Below are the code and all the weights of a small trained network. Each question names an input and a class and asks about switching units off, where a switched-off unit gives its printed mean instead of its output.

import numpy as np


def w(rows, s, z=0):
    codes = np.array(rows[::2]) - 128.0
    scale = np.full(codes.shape[1], s)
    scale[-1] = z or s
    return codes * scale


def f(y):
    return y / 2 * (1 + np.tanh(0.7978845608 * (y + 0.044715 * y**3)))


def log_softmax(a):
    a = a - a.max(-1, keepdims=True)
    return a - np.log(np.exp(a).sum(-1, keepdims=True))


def net(x, mask):
    res = np.array(x, float).reshape(1, 8) / 4 @ E
    y = f(res @ A[0][:, :-1].T + A[0][:, -1])
    res = res + np.where(mask, y, B[0][:, -1]) @ B[0][:, :-1]
    return log_softmax(res[-1] @ U[:, :-1].T + U[:, -1])


A, B = {}, {}
E = w([
[49,182,147,156,208,199,72,55],'x0',
[211,62,20,36,183,155,59,147],'x1',
[116,14,196,135,107,13,33,143],'x2',
[44,65,113,140,100,171,188,161],'x3',
[145,176,167,175,219,202,142,254],'x4',
[45,217,120,52,101,80,40,245],'x5',
[117,98,35,210,179,32,175,203],'x6',
[70,117,63,96,39,154,76,121],'x7',
],0.0057)
A[0] = w([
[148,97,145,92,118,170,112,139,173],'N0',
[124,135,78,101,129,140,106,121,211],'N1',
[145,131,103,92,178,146,109,161,90],'N2',
[192,142,133,167,167,200,124,67,243],'N3',
[168,135,129,140,176,185,141,68,204],'N4',
[139,68,138,152,123,95,196,111,74],'N5',
[109,128,180,125,135,150,127,79,150],'N6',
[89,109,161,172,112,128,131,120,114],'N7',
[122,92,144,147,154,120,61,109,42],'N8',
[162,114,106,145,118,95,177,109,39],'N9',
[93,13,159,168,198,6,55,45,228],'N10',
[148,150,105,141,166,138,121,90,139],'N11',
[66,197,229,200,217,140,154,230,252],'N12',
[125,72,173,127,133,164,134,136,189],'N13',
[128,21,159,180,115,81,242,96,145],'N14',
[97,119,106,122,128,174,158,136,242],'N15',
[53,120,106,120,129,194,137,114,145],'N16',
[174,95,92,44,242,171,117,164,226],'N17',
[35,127,88,124,124,216,136,108,112],'N18',
[156,155,130,165,127,151,141,88,204],'N19',
[49,126,116,100,134,183,155,115,131],'N20',
[118,120,119,101,127,113,142,81,82],'N21',
[125,37,201,110,112,162,117,134,176],'N22',
[129,146,202,111,111,131,149,68,165],'N23',
[149,83,121,124,116,126,87,114,173],'N24',
[116,67,233,94,149,178,145,93,176],'N25',
[146,129,119,103,177,131,125,156,30],'N26',
[125,122,194,130,122,157,126,78,159],'N27',
[98,103,199,126,125,167,152,73,110],'N28',
[27,109,103,122,137,204,135,100,150],'N29',
[136,125,113,135,153,157,149,100,86],'N30',
[156,140,95,105,162,121,115,160,117],'N31',
],0.012,0.0018)
B[0] = w([
[134,84,127,115,150,123,111,142,148],'N0',
[126,90,185,120,127,79,154,84,156],'N1',
[158,184,114,117,146,147,171,124,157],'N2',
[113,107,129,51,144,137,105,96,198],'N3',
[129,111,114,69,156,141,128,106,186],'N4',
[152,152,123,159,123,136,205,153,176],'N5',
[125,165,110,132,112,168,144,137,162],'N6',
[159,150,139,126,135,138,128,138,155],'N7',
[127,162,78,143,130,124,149,105,147],'N8',
[89,99,147,141,127,125,150,137,159],'N9',
[210,137,87,111,88,63,46,56,227],'N10',
[124,100,119,103,134,129,102,147,151],'N11',
[119,224,186,163,230,108,86,182,253],'N12',
[137,131,136,98,114,114,109,125,147],'N13',
[135,130,175,156,107,102,254,181,223],'N14',
[105,124,139,121,128,105,111,90,156],'N15',
[102,113,110,149,122,120,142,67,166],'N16',
[167,157,163,38,147,120,158,128,200],'N17',
[72,104,81,150,153,127,134,81,180],'N18',
[120,109,136,95,128,135,129,136,164],'N19',
[104,116,95,155,121,122,128,94,165],'N20',
[151,143,125,141,128,155,142,133,145],'N21',
[145,84,143,103,144,133,65,107,164],'N22',
[69,134,196,109,91,136,104,103,177],'N23',
[146,129,101,115,146,98,136,128,153],'N24',
[137,145,128,78,92,162,89,113,175],'N25',
[156,176,110,122,119,149,143,138,144],'N26',
[112,144,137,119,123,166,116,131,168],'N27',
[129,162,124,110,97,178,113,138,173],'N28',
[102,130,77,150,77,143,147,93,177],'N29',
[143,119,109,121,161,134,121,138,147],'N30',
[123,131,194,113,113,108,130,74,154],'N31',
],0.025,0.014)
U = w([
[134,96,118,4,123,182,120,60,252],'0',
[45,164,134,197,207,114,182,130,44],'1',
[168,127,55,150,127,216,114,165,28],'2',
[236,138,192,90,150,68,174,159,124],'3',
[53,115,132,205,55,190,204,133,77],'4',
[120,255,213,105,167,164,81,131,171],'5',
[144,119,20,170,98,60,31,34,171],'6',
[125,77,141,104,185,164,50,182,70],'7',
],0.0063,0.0026)

Each question gives the input, the list of numbers given to net, and the class t.
The units are the neurons (one row each of A and B). Each row of codes is followed by its name. A weight is (code - 128) times the scale printed after its matrix; where a second scale follows, it is the last column's (A, B and U).
mask holds one flag per neuron, in row order. A switched-off neuron (its flag False) gives its mean, the last column of its row in B, instead of its output. The means were averaged over made-up inputs and are rounded, as every weight is.
A unit's drop is (log p(t) with every unit on - log p(t) with that unit switched off) / (log p(t) with every unit on - log p(t) with every unit switched off).
The circuit of an input: a set's keep is (log p(t) with only the set's units on - log p(t) with every unit switched off) / (log p(t) with every unit on - log p(t) with every unit switched off). Starting from the 12 units with the biggest drops (on a tie, the unit counted first), units are removed one at a time, each time the one whose removal leaves the highest keep (on an exact tie, the one counted first), for as long as the keep stays at least 0.8.
units of the circuit, in order: the units of the circuit, biggest drop first
most important unit: the unit with the biggest drop
top k neurons: the k neurons with the biggest drops, biggest first
drop of u: that unit's drop, to one decimal
input [-2,1,8,8,6,-6,5,8], class 3: units of the circuit, in order : (N14)
input [-4,-5,7,0,-8,2,-3,-6], class 6: top 3 neurons : (N10 N12 N17)
input [2,-4,1,6,-3,2,6,-3], class 3: top 4 neurons : (N10 N14 N18 N7)
input [-3,-3,5,-2,0,-2,-3,6], class 6: units of the circuit, in order : (N17 N10)
input [-1,-1,-8,4,7,2,-7,5], class 1: units of the circuit, in order : (N10 N18)
input [-4,-1,1,-3,-7,-6,5,5], class 3: top 2 neurons : (N14 N10)
input [3,1,4,-2,0,-4,6,-3], class 3: top 3 neurons : (N14 N18 N29)
input [-4,-7,-1,1,-8,2,-1,-5], class 4: top 2 neurons : (N12 N17)
input [1,-1,2,7,6,-4,-4,2], class 0: top 2 neurons : (N22 N29)
input [-3,6,-6,3,2,-1,5,7], class 0: top 2 neurons : (N12 N17)
input [8,7,-8,2,5,2,2,-3], class 0: top 3 neurons : (N3 N4 N18)
input [0,3,6,-2,2,1,3,-6], class 3: top 2 neurons : (N17 N18)
input [8,-1,-2,6,-1,-8,5,-1], class 0: top 2 neurons : (N3 N4)
input [-7,-2,4,-6,6,-7,-8,-7], class 0: most important unit : N3
input [6,-5,8,-7,-5,-1,3,-4], class 6: drop of N10 : 1.3
input [-4,8,1,4,3,3,2,-4], class 3: drop of N12 : 0.2
input [-6,8,4,0,8,-4,-3,8], class 3: drop of N3 : 0.8
input [5,-7,-8,-7,2,-2,6,6], class 1: top 2 neurons : (N10 N18)
